Where the symbols take the units:
r: j354->j700, j769->j665, j312->j211, j556->j37, j4->j39, j74->j445, j321->j988, j142->j62, j860->j800, j194->j142, j623->j833, j884->j673, j800->j832, j532->j491, j925->j44, j445->j468, j44->j270, j326->j874, j976->j312, j607->j532, j782->j114, j700->j496, j930->j26, j114->j535, j956->j436, j573->j829, j170->j853, j815->j971, j535->j564, j618->j782, j741->j74, j411->j588, j665->j779, j988->j925, j922->j428, j414->j623, j366->j191, j901->j101, j832->j901, j39->j702, j179->j964, j673->j13, j696->j326, j346->j478, j121->j834, j430->j860, j779->j183, j752->j814, j183->j696, j667->j823, j702->j60, j42->j351, j60->j741, j588->j822, j829->j804, j468->j515, j166->j350, j351->j109, j62->j414, j350->j607, j932->j404, j224->j752, j211->j656, j191->j767, j26->j976, j338->j884, j404->j878, j257->j571, j478->j769, j436->j837, j564->j956, j109->j170, j834->j346, j515->j815, j814->j82, j874->j42, j571->j930, j219->j224, j82->j121, j822->j179, j428->j338, j270->j990, j496->j4, j491->j994, j833->j932, j13->j667, j118->j573, j853->j321, j878->j219, j990->j354, j37->j430, j804->j556, j971->j194, j837->j366, j994->j411, j823->j166, j767->j922, j964->j257, j656->j118, j101->j618
a: j354->j588, j769->j366, j312->j815, j556->j833, j4->j964, j74->j976, j321->j350, j142->j804, j860->j878, j194->j829, j623->j430, j884->j109, j800->j219, j532->j990, j925->j532, j445->j312, j44->j491, j326->j338, j976->j515, j607->j270, j782->j121, j700->j822, j930->j445, j114->j834, j956->j769, j573->j62, j170->j823, j815->j118, j535->j346, j618->j82, j741->j26, j411->j496, j665->j191, j988->j607, j922->j874, j414->j37, j366->j183, j901->j752, j832->j224, j39->j257, j179->j702, j673->j170, j696->j428, j346->j436, j121->j564, j430->j404, j779->j767, j752->j782, j183->j922, j667->j321, j702->j571, j42->j673, j60->j930, j588->j4, j829->j414, j468->j211, j166->j925, j351->j13, j62->j556, j350->j44, j932->j800, j224->j618, j211->j971, j191->j696, j26->j468, j338->j351, j404->j832, j257->j741, j478->j837, j436->j665, j564->j478, j109->j667, j834->j956, j515->j656, j814->j114, j874->j884, j571->j74, j219->j101, j82->j535, j822->j39, j428->j42, j270->j994, j496->j179, j491->j354, j833->j860, j13->j853, j118->j142, j853->j166, j878->j901, j990->j411, j37->j932, j804->j623, j971->j573, j837->j779, j994->j700, j823->j988, j767->j326, j964->j60, j656->j194, j101->j814
f: j354->j822, j769->j191, j312->j971, j556->j932, j4->j257, j74->j312, j321->j607, j142->j556, j860->j219, j194->j804, j623->j860, j884->j170, j800->j224, j532->j354, j925->j491, j445->j211, j44->j994, j326->j884, j976->j815, j607->j990, j782->j834, j700->j179, j930->j468, j114->j346, j956->j665, j573->j414, j170->j166, j815->j573, j535->j478, j618->j121, j741->j976, j411->j4, j665->j767, j988->j532, j922->j42, j414->j430, j366->j696, j901->j814, j832->j752, j39->j571, j179->j60, j673->j853, j696->j338, j346->j837, j121->j956, j430->j878, j779->j922, j752->j114, j183->j428, j667->j988, j702->j930, j42->j13, j60->j26, j588->j39, j829->j623, j468->j656, j166->j44, j351->j667, j62->j37, j350->j270, j932->j832, j224->j782, j211->j194, j191->j326, j26->j515, j338->j109, j404->j901, j257->j74, j478->j366, j436->j779, j564->j769, j109->j823, j834->j436, j515->j118, j814->j535, j874->j673, j571->j445, j219->j618, j82->j564, j822->j702, j428->j351, j270->j411, j496->j964, j491->j700, j833->j800, j13->j321, j118->j62, j853->j350, j878->j101, j990->j588, j37->j404, j804->j833, j971->j829, j837->j183, j994->j496, j823->j925, j767->j874, j964->j741, j656->j142, j101->j82
h: j354->j990, j769->j478, j312->j976, j556->j804, j4->j496, j74->j741, j321->j853, j142->j194, j860->j430, j194->j971, j623->j414, j884->j338, j800->j860, j532->j607, j925->j988, j445->j74, j44->j925, j326->j696, j976->j26, j607->j350, j782->j618, j700->j354, j930->j571, j114->j782, j956->j564, j573->j118, j170->j109, j815->j515, j535->j114, j618->j101, j741->j60, j411->j994, j665->j769, j988->j321, j922->j767, j414->j62, j366->j837, j901->j832, j832->j800, j39->j4, j179->j822, j673->j884, j696->j183, j346->j834, j121->j82, j430->j37, j779->j665, j752->j224, j183->j779, j667->j13, j702->j39, j42->j874, j60->j702, j588->j411, j829->j573, j468->j445, j166->j823, j351->j42, j62->j142, j350->j166, j932->j833, j224->j219, j211->j312, j191->j366, j26->j930, j338->j428, j404->j932, j257->j964, j478->j346, j436->j956, j564->j535, j109->j351, j834->j121, j515->j468, j814->j752, j874->j326, j571->j257, j219->j878, j82->j814, j822->j588, j428->j922, j270->j44, j496->j700, j491->j532, j833->j623, j13->j673, j118->j656, j853->j170, j878->j404, j990->j270, j37->j556, j804->j829, j971->j815, j837->j436, j994->j491, j823->j667, j767->j191, j964->j179, j656->j211, j101->j901
y: j354->j994, j769->j436, j312->j468, j556->j414, j4->j822, j74->j930, j321->j823, j142->j573, j860->j932, j194->j118, j623->j556, j884->j42, j800->j404, j532->j44, j925->j350, j445->j26, j44->j607, j326->j922, j976->j445, j607->j925, j782->j814, j700->j411, j930->j741, j114->j82, j956->j346, j573->j194, j170->j13, j815->j211, j535->j121, j618->j752, j741->j571, j411->j354, j665->j837, j988->j166, j922->j696, j414->j804, j366->j665, j901->j219, j832->j878, j39->j179, j179->j4, j673->j351, j696->j767, j346->j564, j121->j114, j430->j833, j779->j366, j752->j101, j183->j191, j667->j170, j702->j964, j42->j338, j60->j257, j588->j700, j829->j142, j468->j976, j166->j321, j351->j884, j62->j829, j350->j988, j932->j430, j224->j901, j211->j515, j191->j779, j26->j74, j338->j874, j404->j860, j257->j702, j478->j956, j436->j478, j564->j834, j109->j673, j834->j535, j515->j312, j814->j618, j874->j428, j571->j60, j219->j832, j82->j782, j822->j496, j428->j326, j270->j532, j496->j588, j491->j270, j833->j37, j13->j109, j118->j971, j853->j667, j878->j800, j990->j491, j37->j623, j804->j62, j971->j656, j837->j769, j994->j990, j823->j853, j767->j183, j964->j39, j656->j815, j101->j224
j: j354->j350, j769->j114, j312->j60, j556->j971, j4->j491, j74->j179, j321->j884, j142->j312, j860->j62, j194->j976, j623->j118, j884->j183, j800->j414, j532->j853, j925->j13, j445->j964, j44->j667, j326->j837, j976->j702, j607->j170, j782->j878, j700->j607, j930->j4, j114->j219, j956->j814, j573->j468, j170->j428, j815->j930, j535->j224, j618->j404, j741->j822, j411->j925, j665->j535, j988->j673, j922->j769, j414->j656, j366->j834, j901->j833, j832->j623, j39->j994, j179->j990, j673->j696, j696->j436, j346->j618, j121->j901, j430->j142, j779->j564, j752->j860, j183->j956, j667->j874, j702->j411, j42->j191, j60->j588, j588->j44, j829->j515, j468->j257, j166->j351, j351->j767, j62->j211, j350->j109, j932->j829, j224->j430, j211->j741, j191->j346, j26->j39, j338->j779, j404->j804, j257->j700, j478->j782, j436->j82, j564->j752, j109->j922, j834->j101, j515->j571, j814->j800, j874->j366, j571->j496, j219->j37, j82->j832, j822->j270, j428->j665, j270->j823, j496->j532, j491->j321, j833->j573, j13->j326, j118->j445, j853->j338, j878->j556, j990->j166, j37->j194, j804->j815, j971->j26, j837->j121, j994->j988, j823->j42, j767->j478, j964->j354, j656->j74, j101->j932

The rows follow the links: the fewer symbols apart two units are, the more alike their rows tend to be.

Each row is also shifted at random along 2 hidden directions that mean nothing.

Some units, each with a row of numbers:
j270: -212	-45	-220	-26	-167	-128	-235	55	-69	-312	179	-67	65	-156	-67	-59	318	-61	-31	304	72	164	-79	-33	141	-194	-96	-201	193	-93	65	62	181	160	-43	23	284	91	-187	259	-7	-97
j445: -1336	107	142	-105	-229	-60	-135	170	96	691	-15	244	-172	55	-13	57	-38	20	180	-138	24	391	57	84	-168	198	145	74	-26	-190	-35	375	-279	240	57	37	96	61	35	85	-100	-179
j257: -807	270	433	-147	-377	77	-67	431	213	1043	-104	199	-229	-47	-43	-211	-12	195	114	-103	206	213	176	-126	-8	92	170	-14	-39	-295	-47	426	-256	185	155	-224	54	-2	-18	118	-63	-313
j82: 218	-154	-266	156	322	170	138	-409	-305	-907	22	-205	98	81	86	189	-130	-200	-58	-164	-115	-152	-80	74	0	73	-23	102	-82	268	-109	-436	156	-205	-63	167	-87	-137	89	-303	165	211
j491: 201	65	49	-30	-213	-16	-186	382	265	700	40	210	64	-185	-141	-150	230	197	-94	357	107	98	-39	-69	78	-223	-32	-169	53	-125	58	357	80	74	-23	-190	118	191	-175	354	-230	-61
j814: 1417	-174	-244	136	330	115	159	-301	-127	-444	-35	-42	153	87	52	227	-129	-127	-60	-72	-187	-152	-104	143	-124	77	-10	104	-115	270	-63	-256	92	-222	-106	140	-168	7	79	-212	-9	300
j430: -9	-8	124	-85	86	-145	132	-174	6	135	-110	55	-136	222	91	148	-265	-48	184	-275	-149	11	79	130	-241	265	51	204	-56	37	39	12	-289	39	48	156	-185	-1	177	-179	21	28
j956: -687	37	296	2	241	50	249	76	238	231	-165	-33	26	67	29	-143	-250	172	-84	-93	-1	-455	83	-108	49	-49	-65	121	-80	93	96	-160	-17	-261	57	-132	-320	-60	91	-124	7	145
j932: -1164	-34	29	-57	109	-107	99	-234	-93	-109	-70	6	-139	227	110	173	-248	-115	182	-327	-139	78	50	133	-196	281	53	219	-43	32	-2	-70	-247	54	38	206	-121	-56	190	-226	96	12
j767: 780	-107	-56	45	239	-106	70	60	274	52	-21	38	249	-48	-61	-39	28	139	-186	322	-103	-393	-86	-1	29	-273	-195	-51	35	158	179	-64	182	-210	-118	-40	-165	154	-66	164	-177	278
j618: -18	-119	-153	147	337	201	134	-170	-58	-120	-58	55	105	89	24	188	-199	-59	-59	-137	-160	-107	-82	119	-121	107	14	166	-172	238	-96	-154	20	-213	-65	91	-184	-16	102	-205	-48	269
j874: -203	-53	-129	132	175	162	-4	87	61	-215	29	-69	218	-141	-81	-111	114	71	-226	246	52	-245	-114	-105	219	-269	-116	-112	6	112	7	-145	316	-203	-84	-139	24	6	-122	82	-44	150
j535: -387	-21	76	98	271	197	228	-132	-25	-209	-104	-105	62	73	49	-17	-215	14	-85	-170	-45	-310	7	-39	40	31	-8	127	-118	160	-46	-286	59	-264	17	-54	-226	-155	94	-250	79	148
j673: -536	21	-31	77	2	162	-15	84	-58	-421	64	-236	85	-160	-32	-208	138	37	-187	144	172	-196	-15	-213	324	-246	-104	-153	63	4	-10	-221	296	-127	8	-186	96	-116	-129	37	96	-34
j321: -181	17	15	-79	-120	-207	-65	22	-23	-491	116	-252	-20	-120	-1	-220	210	6	-49	205	136	-152	37	-164	254	-264	-146	-193	232	-107	151	-155	174	75	23	-74	142	-43	-111	157	134	-139
j224: -206	-127	-131	103	310	84	115	-171	6	41	-61	139	97	143	12	252	-215	-45	0	-143	-215	-39	-93	189	-198	144	30	199	-147	190	-48	-48	-70	-141	-83	155	-192	44	129	-157	-101	260
j994: 329	-88	-391	41	-208	-49	-264	-105	-292	-727	247	-168	55	-181	-54	36	380	-198	-29	256	105	297	-134	-2	165	-168	-55	-231	165	-67	-39	-71	256	197	-70	74	392	15	-184	166	86	-119
j109: -471	102	172	41	-11	191	7	273	157	130	-14	-83	74	-182	-56	-284	96	183	-189	165	207	-244	35	-254	279	-249	-71	-121	9	-40	23	-48	194	-157	48	-284	3	-80	-108	91	2	-37
j930: -1315	63	-16	-133	-288	-176	-173	-82	-217	-160	97	-57	-231	40	41	41	72	-170	224	-192	73	421	74	26	-28	177	85	10	116	-206	-26	101	-187	342	91	141	243	-50	28	14	167	-310
j804: 259	129	270	-20	-63	182	118	92	61	707	-173	188	-163	131	31	51	-261	85	118	-330	-20	107	111	63	-207	295	203	173	-186	-25	-128	189	-318	-5	110	-29	-169	-52	154	-193	-44	-63
j922: 362	-74	-46	98	216	37	48	164	263	176	-33	70	258	-93	-92	-86	70	173	-205	318	-52	-338	-101	-33	85	-274	-157	-58	-6	132	103	-13	227	-247	-100	-122	-122	123	-102	160	-192	247
j39: 278	74	-107	-59	-338	10	-176	-85	-352	-571	160	-214	-168	-109	31	-50	222	-195	89	-51	181	322	39	-81	143	49	78	-162	135	-190	-96	-67	39	258	59	30	314	-141	-77	-1	236	-316
j211: 279	13	-66	-4	-127	37	-108	53	1	556	-25	287	-76	58	-17	202	-33	-36	130	-97	-81	383	-18	163	-240	220	160	72	-110	-47	-108	334	-197	159	-15	101	55	107	46	35	-151	-37
j404: -177	-83	-52	-27	177	-196	109	-278	-71	-172	-46	13	-65	225	99	229	-222	-135	147	-236	-221	17	17	197	-241	220	20	202	-32	91	49	-90	-194	48	-27	266	-150	9	168	-165	21	112
j571: 117	52	-11	-147	-334	-217	-137	-141	-255	-346	125	-114	-228	20	62	15	141	-161	206	-94	86	340	80	18	-6	117	66	-88	167	-199	-2	42	-139	342	78	129	227	-50	-11	31	194	-292
j13: -403	-1	-27	45	-43	49	-32	2	-138	-648	92	-311	54	-164	-18	-227	174	-20	-143	133	190	-187	-3	-214	337	-239	-113	-190	123	-25	23	-275	276	-60	21	-128	128	-137	-124	34	188	-106
j114: 20	29	207	136	291	315	233	103	204	489	-206	132	108	51	-5	-17	-278	165	-133	-132	-71	-317	19	-10	-55	52	38	158	-229	164	-72	-47	-23	-330	18	-147	-322	-46	110	-187	-119	214
j853: -598	130	273	-60	-121	-4	0	290	210	227	-21	-79	-5	-135	-57	-341	106	192	-120	167	212	-232	81	-256	257	-252	-103	-140	83	-115	121	9	105	-57	68	-263	3	-33	-103	150	4	-122
j700: -646	147	46	27	-274	263	-212	380	59	568	37	136	-22	-205	-123	-150	189	107	-71	131	218	267	-19	-106	146	-72	118	-133	-32	-145	-133	301	63	86	49	-248	213	7	-143	191	-99	-200

Start, symbols taken left to right, then the unit you end at.
Answer with the unit's name.
-267	8	16	-92	-153	-231	-90	38	-4	-437	126	-240	-8	-127	-8	-211	219	-4	-36	232	143	-114	37	-149	237	-245	-149	-187	230	-109	182	-138	156	100	16	-48	153	-22	-125	187	118	-134
a j: j13
-529	98	209	-64	-130	-84	-33	224	150	22	31	-137	-7	-127	-36	-290	138	144	-87	188	180	-207	62	-224	256	-255	-114	-166	160	-126	132	-31	115	-2	57	-206	52	-38	-109	170	33	-142
r h a: j988
-336	39	136	-49	10	-12	120	-155	-103	34	-71	5	-185	189	112	111	-237	-85	184	-377	-72	100	92	84	-191	287	123	172	-95	-23	-62	-32	-260	52	91	108	-115	-104	182	-258	108	-71
a r j: j62
512	53	-12	33	-95	229	-13	-14	-104	390	-50	222	-86	68	-1	182	-109	-38	97	-215	-32	312	-1	125	-196	278	220	105	-184	-10	-218	213	-188	70	20	54	8	-11	76	-117	-50	-44
y r h: j118
-72	26	-122	56	-60	220	-23	-169	-272	-62	-8	55	-132	60	47	195	-114	-172	147	-307	-28	350	-2	118	-142	300	200	114	-139	2	-238	28	-131	93	30	115	67	-93	92	-219	79	-77
a r f: j430
-1142	-73	-157	146	202	166	-19	60	23	-285	59	-87	213	-154	-78	-92	92	28	-209	185	40	-191	-114	-95	223	-255	-114	-53	-21	118	0	-167	302	-205	-62	-111	51	-24	-105	53	-31	135
y j r: j366
-74	167	139	-56	-350	156	-147	254	-61	321	26	20	-153	-131	-48	-168	130	51	37	-12	232	266	69	-123	121	30	130	-132	12	-221	-118	198	-19	154	108	-171	196	-66	-92	87	44	-280
y h: j496
236	63	164	60	14	211	41	307	237	306	-43	10	146	-180	-93	-258	70	245	-220	226	159	-300	-1	-205	245	-273	-70	-130	-28	23	16	1	220	-222	12	-309	-47	0	-134	122	-84	39
j j: j478
338	-24	-107	-74	-162	-238	-187	94	37	-166	157	-67	77	-140	-69	-100	287	10	-55	343	77	36	-43	-64	143	-256	-127	-194	205	-104	144	78	149	150	-30	-16	204	131	-167	290	-23	-85
r y h: j607
681	-188	-217	13	257	-176	102	-353	-93	-325	-6	26	47	187	71	314	-155	-157	91	-117	-277	-16	-62	232	-250	168	-31	164	-44	176	38	-126	-100	-26	-94	305	-138	88	135	-145	-21	220
y f j: j932
-1448	73	111	-26	-6	109	99	-144	-183	-31	-88	-18	-215	174	106	95	-238	-125	183	-465	-22	192	89	45	-137	328	159	195	-128	-23	-141	-46	-254	54	106	87	-54	-175	188	-299	183	-128
h y: j62
324	58	171	-120	-169	-219	-86	275	278	327	31	17	14	-121	-58	-231	194	210	-70	344	113	-136	39	-139	138	-259	-131	-186	169	-141	221	172	61	85	10	-153	49	132	-134	312	-105	-84
r a: j270
-344	153	208	-158	-346	-86	-110	133	-24	341	6	10	-236	-8	13	-98	64	22	161	-94	142	274	123	-58	-5	119	115	-54	62	-233	-16	226	-195	252	116	-39	160	-34	-1	76	75	-320
f y r: j445
606	152	50	-18	-348	135	-153	201	-76	190	60	27	-114	-141	-46	-126	192	29	11	51	185	243	54	-118	128	-5	105	-169	31	-177	-102	159	18	170	69	-135	214	-38	-102	108	47	-256
a r: j257
-119	-40	16	133	286	207	228	-118	-24	-197	-100	-85	87	71	55	24	-228	12	-98	-183	-56	-277	1	-21	18	49	-6	132	-132	192	-77	-252	61	-267	-13	-45	-212	-133	106	-251	63	190
y h: j782
-112	-165	-172	48	268	-165	46	-135	69	-497	58	-116	212	-19	-11	6	54	-6	-134	222	-102	-323	-93	21	95	-225	-222	-31	97	155	163	-239	229	-157	-116	65	-61	54	-30	72	-32	231
r f y: j874
